Here is a tiny trained network, its code and every weight. The questions are about switching its units off for an input and a target symbol, where a switched-off unit gives its printed mean instead of its output.

import numpy as np


def w(rows, s, z=0):
    codes = np.array(rows[::2]) - 128.0
    scale = np.full(codes.shape[1], s)
    scale[-1] = z or s
    return codes * scale


def f(y):
    return y / 2 * (1 + np.tanh(0.7978845608 * (y + 0.044715 * y**3)))


def softmax(a):
    e = np.exp(a - a.max(-1, keepdims=True))
    return e / e.sum(-1, keepdims=True)


def log_softmax(a):
    a = a - a.max(-1, keepdims=True)
    return a - np.log(np.exp(a).sum(-1, keepdims=True))


def net(x, mask):
    ids = ['βγδηθμξπσφψ'.index(c) for c in x.split()]
    T = len(ids)
    res = E[ids] + P[:T]
    u = 0
    for l in range(2):
        r = res
        for j in range(3):
            rows = slice(3 * j, 3 * j + 3)
            q, k, v = (r @ M[l][rows].T for M in (Q, K, V))
            z = softmax(np.where(np.tri(T) > 0, q @ k.T / 3**0.5, -1e9)) @ v
            o = O[l][rows]
            res = res + np.where(mask[u + j], z, o[:, -1]) @ o[:, :-1]
        u += 3
        y = f(res @ A[l][:, :-1].T + A[l][:, -1])
        res = res + np.where(mask[u : u + 8], y, B[l][:, -1]) @ B[l][:, :-1]
        u += 8
    return log_softmax(res[-1] @ U[:, :-1].T + U[:, -1])


Q, K, V, O, A, B = {}, {}, {}, {}, {}, {}
E = w([
[127,120,159,182,102,137,199],'β',
[148,113,55,90,86,149,217],'γ',
[164,153,49,222,138,124,108],'δ',
[87,110,158,140,51,118,158],'η',
[135,151,154,198,32,61,119],'θ',
[163,31,116,61,146,47,22],'μ',
[182,116,144,196,158,145,139],'ξ',
[89,120,49,159,138,198,99],'π',
[134,112,130,145,187,236,148],'σ',
[62,154,78,156,112,91,114],'φ',
[80,136,100,156,8,152,44],'ψ',
],0.015)
P = w([
[148,246,123,71,75,191,97],'0',
[88,134,114,161,123,167,102],'1',
[101,106,109,171,119,157,117],'2',
[111,76,107,181,119,141,123],'3',
[127,56,99,184,116,126,129],'4',
[133,37,93,183,116,115,131],'5',
[137,24,81,178,119,96,142],'6',
[146,12,77,176,123,84,146],'7',
[125,2,78,180,134,74,150],'8',
],0.0071)
Q[0] = w([
[122,154,164,50,172,105,105],'L0H1',
[96,176,174,85,123,119,96],'L0H1',
[137,98,120,127,92,134,83],'L0H1',
[117,157,104,254,103,199,193],'L0H2',
[143,128,103,102,56,201,157],'L0H2',
[140,186,157,54,159,112,146],'L0H2',
[96,96,95,143,189,202,139],'L0H3',
[53,136,125,223,47,97,224],'L0H3',
[148,95,122,143,72,155,240],'L0H3',
],0.0096)
K[0] = w([
[104,175,156,174,136,125,159],'L0H1',
[127,156,112,172,111,157,159],'L0H1',
[130,127,155,115,88,118,136],'L0H1',
[120,22,100,134,128,104,127],'L0H2',
[157,100,117,163,120,140,145],'L0H2',
[77,169,154,171,152,179,121],'L0H2',
[119,94,108,82,132,144,176],'L0H3',
[111,5,148,155,167,105,97],'L0H3',
[106,47,107,143,113,91,126],'L0H3',
],0.015)
V[0] = w([
[53,184,143,155,138,149,123],'L0H1',
[114,154,76,126,91,164,214],'L0H1',
[129,27,102,90,124,68,108],'L0H1',
[152,65,82,108,65,89,190],'L0H2',
[94,188,204,137,130,85,99],'L0H2',
[254,89,113,189,112,165,175],'L0H2',
[142,136,102,197,99,147,75],'L0H3',
[190,93,111,70,134,117,125],'L0H3',
[97,127,174,121,195,188,153],'L0H3',
],0.0084)
O[0] = w([
[202,101,115,136,142,138,173,94],'L0H1',
[77,104,149,148,194,74,181,191],'L0H1',
[51,164,193,127,119,192,39,160],'L0H1',
[72,186,166,133,196,74,120,239],'L0H2',
[235,107,77,153,87,129,162,3],'L0H2',
[86,114,163,58,210,138,148,216],'L0H2',
[131,227,185,49,91,131,130,158],'L0H3',
[135,98,124,132,170,167,55,141],'L0H3',
[123,2,100,142,51,80,132,98],'L0H3',
],0.0065,0.0076)
A[0] = w([
[96,165,131,104,157,62,200,122],'L0N1',
[175,119,105,84,162,123,201,72],'L0N2',
[160,159,187,190,141,120,190,133],'L0N3',
[109,166,126,244,40,133,110,172],'L0N4',
[144,81,116,165,179,216,174,76],'L0N5',
[177,136,125,192,194,34,106,155],'L0N6',
[111,132,116,188,64,2,134,148],'L0N7',
[131,71,87,160,74,108,115,5],'L0N8',
],0.0085,0.002)
B[0] = w([
[51,157,119,137,87,75,216,254],'L0N1',
[247,151,131,112,45,93,171,155],'L0N2',
[221,72,190,150,148,159,207,150],'L0N3',
[115,142,144,37,171,145,195,161],'L0N4',
[158,255,161,93,149,213,113,178],'L0N5',
[191,186,123,189,232,41,110,150],'L0N6',
[142,198,151,188,72,133,9,151],'L0N7',
[105,94,159,203,114,189,110,118],'L0N8',
],0.0072,0.0076)
Q[1] = w([
[152,143,175,158,119,166,136],'L1H1',
[102,159,120,93,95,131,57],'L1H1',
[152,101,129,71,196,138,101],'L1H1',
[121,133,137,100,150,131,7],'L1H2',
[150,139,58,101,73,141,170],'L1H2',
[183,115,163,207,72,147,113],'L1H2',
[162,121,191,178,165,138,89],'L1H3',
[145,120,128,125,110,151,41],'L1H3',
[175,74,92,104,92,54,139],'L1H3',
],0.014)
K[1] = w([
[194,147,140,143,114,156,145],'L1H1',
[103,185,84,82,78,121,96],'L1H1',
[129,129,102,69,196,176,125],'L1H1',
[191,137,95,58,119,103,101],'L1H2',
[109,157,133,220,174,182,118],'L1H2',
[167,113,85,172,73,163,142],'L1H2',
[198,77,75,129,103,141,167],'L1H3',
[176,158,75,139,66,144,116],'L1H3',
[122,246,154,147,143,197,188],'L1H3',
],0.011)
V[1] = w([
[90,123,155,152,160,54,141],'L1H1',
[119,148,142,196,127,112,109],'L1H1',
[89,62,178,168,183,141,116],'L1H1',
[115,43,183,99,39,66,113],'L1H2',
[137,139,85,197,74,61,117],'L1H2',
[73,160,49,120,80,168,152],'L1H2',
[122,162,210,11,110,160,187],'L1H3',
[163,254,164,89,111,83,154],'L1H3',
[92,215,149,161,31,186,63],'L1H3',
],0.0085)
O[1] = w([
[164,114,106,131,85,186,101,233],'L1H1',
[189,153,138,111,108,110,70,143],'L1H1',
[203,167,149,117,100,192,196,145],'L1H1',
[81,2,192,191,24,85,185,72],'L1H2',
[101,166,78,212,102,90,210,95],'L1H2',
[35,115,28,47,131,106,80,197],'L1H2',
[106,58,205,136,158,213,70,223],'L1H3',
[84,179,193,202,170,165,94,254],'L1H3',
[38,208,80,121,43,200,64,52],'L1H3',
],0.0076,0.0065)
A[1] = w([
[193,84,110,164,126,146,42,28],'L1N1',
[133,11,174,200,139,107,119,108],'L1N2',
[138,22,138,147,174,116,235,88],'L1N3',
[39,166,62,140,102,159,70,54],'L1N4',
[103,114,85,191,203,113,42,2],'L1N5',
[206,169,129,85,131,98,255,209],'L1N6',
[104,79,207,158,14,120,189,220],'L1N7',
[99,131,140,170,151,131,227,9],'L1N8',
],0.0073,0.0031)
B[1] = w([
[109,189,111,149,79,30,254,133],'L1N1',
[158,173,64,49,140,171,140,183],'L1N2',
[99,90,201,120,112,142,193,216],'L1N3',
[207,122,182,43,87,98,228,254],'L1N4',
[105,81,57,127,168,143,235,191],'L1N5',
[189,61,81,154,183,158,155,197],'L1N6',
[86,50,41,200,100,198,69,187],'L1N7',
[92,200,146,214,159,139,126,194],'L1N8',
],0.0068,0.0099)
U = w([
[144,107,114,176,107,175,202,55],'β',
[253,99,214,105,160,63,168,159],'γ',
[141,146,121,109,174,218,18,223],'δ',
[125,177,14,206,203,90,117,124],'η',
[121,223,208,196,136,85,54,162],'θ',
[144,153,218,66,63,169,154,3],'μ',
[163,41,155,105,95,126,126,122],'ξ',
[42,122,72,174,84,149,62,177],'π',
[150,62,14,53,148,129,173,135],'σ',
[132,198,123,155,90,44,204,173],'φ',
[19,75,189,113,176,27,163,91],'ψ',
],0.0055,0.0048)

Each question gives the input, a string of symbols that net reads in full, and the target symbol t.
The units are the heads (3 rows each of Q, K, V and O) and the neurons (one row each of A and B). Each row of codes is followed by its name. A weight is (code - 128) times the scale printed after its matrix; where a second scale follows, it is the last column's (O, A, B and U).
mask holds one flag per unit, layer by layer, with each layer's heads first. A switched-off unit (its flag False) gives its mean, the last column of its rows in O or B, instead of its output. The means were averaged over made-up inputs and are rounded, as every weight is.
A unit's drop is (log p(t) with every unit on - log p(t) with that unit switched off) / (log p(t) with every unit on - log p(t) with every unit switched off).
The circuit of an input: a set's keep is (log p(t) with only the set's units on - log p(t) with every unit switched off) / (log p(t) with every unit on - log p(t) with every unit switched off). Starting from the 12 units with the biggest drops (on a tie, the unit counted first), units are removed one at a time, each time the one whose removal leaves the highest keep (on an exact tie, the one counted first), for as long as the keep stays at least 0.8.
units of the circuit, in order: the units of the circuit, biggest drop first
most important unit: the unit with the biggest drop
k most important neurons: the k neurons with the biggest drops, biggest first
k most important neurons of layer l: the k neurons of layer l with the biggest drops, biggest first
input δ θ γ γ μ φ γ β, target δ: units of the circuit, in order => (L0H3; L0H1)
input σ μ σ φ γ, target σ: units of the circuit, in order => (L1H3; L0H2; L0H3; L1N6)
input β θ γ ξ, target γ: units of the circuit, in order => (L0H1; L0N3; L1H3)
input γ μ η σ, target γ: most important unit => L1H3
input θ γ φ μ, target θ: units of the circuit, in order => (L1H3; L1H2; L0H2; L0N6)
input φ δ σ γ δ ξ μ θ β, target φ: 3 most important neurons of layer 0 => (L0N8; L0N4; L0N7)
input γ γ γ δ, target η: units of the circuit, in order => (L0H1; L0N6; L1N4)
input π φ φ β β φ μ, target π: units of the circuit, in order => (L1H2; L0H2; L1N7; L1H3)
input μ η θ, target μ: units of the circuit, in order => (L0H1; L1H3; L1N4)
input σ η β γ η ψ, target μ: units of the circuit, in order => (L1N4; L1H3)
input γ ψ β γ δ δ σ σ, target δ: units of the circuit, in order => (L1H2; L0N1)
input γ σ φ γ, target δ: 2 most important neurons => (L0N2; L0N5)
input μ δ π γ, target μ: units of the circuit, in order => (L0H1; L1N4; L1H3)
input π φ μ θ σ σ θ σ π, target π: 2 most important neurons => (L0N1; L1N7)
input γ γ ξ σ γ π β, target β: 2 most important neurons of layer 0 => (L0N1; L0N3)
input φ σ δ σ, target η: most important unit => L0N5
input σ γ γ σ γ δ δ γ, target η: 2 most important neurons of layer 0 => (L0N6; L0N2)
input δ σ ξ γ φ δ σ ψ, target μ: units of the circuit, in order => (L1N4; L1H3; L0N7)
input ξ π γ ψ γ, target μ: units of the circuit, in order => (L1H3; L1N4; L0H3)
input σ γ μ β ξ, target σ: 2 most important neurons of layer 0 => (L0N8; L0N2)
input η β φ φ γ η β γ σ, target δ: most important unit => L1H1
input σ θ β, target β: 3 most important neurons => (L0N3; L1N7; L1N3)
input π γ θ σ σ σ δ γ, target θ: 2 most important neurons => (L0N2; L0N3)
input β σ γ γ σ π φ, target φ: 3 most important neurons => (L1N4; L0N7; L0N1)
input γ γ γ δ θ γ π ψ μ, target γ: units of the circuit, in order => (L1H2; L0N6)
input γ γ β π δ δ δ γ, target β: 2 most important neurons => (L0N1; L0N2)
input π δ γ σ β ξ, target γ: units of the circuit, in order => (L1H3; L0H1; L0N3)
input μ γ β, target μ: units of the circuit, in order => (L0H1; L1H3; L1N4)
input σ γ π σ γ ψ γ ψ η, target π: 3 most important neurons of layer 0 => (L0N5; L0N1; L0N6)
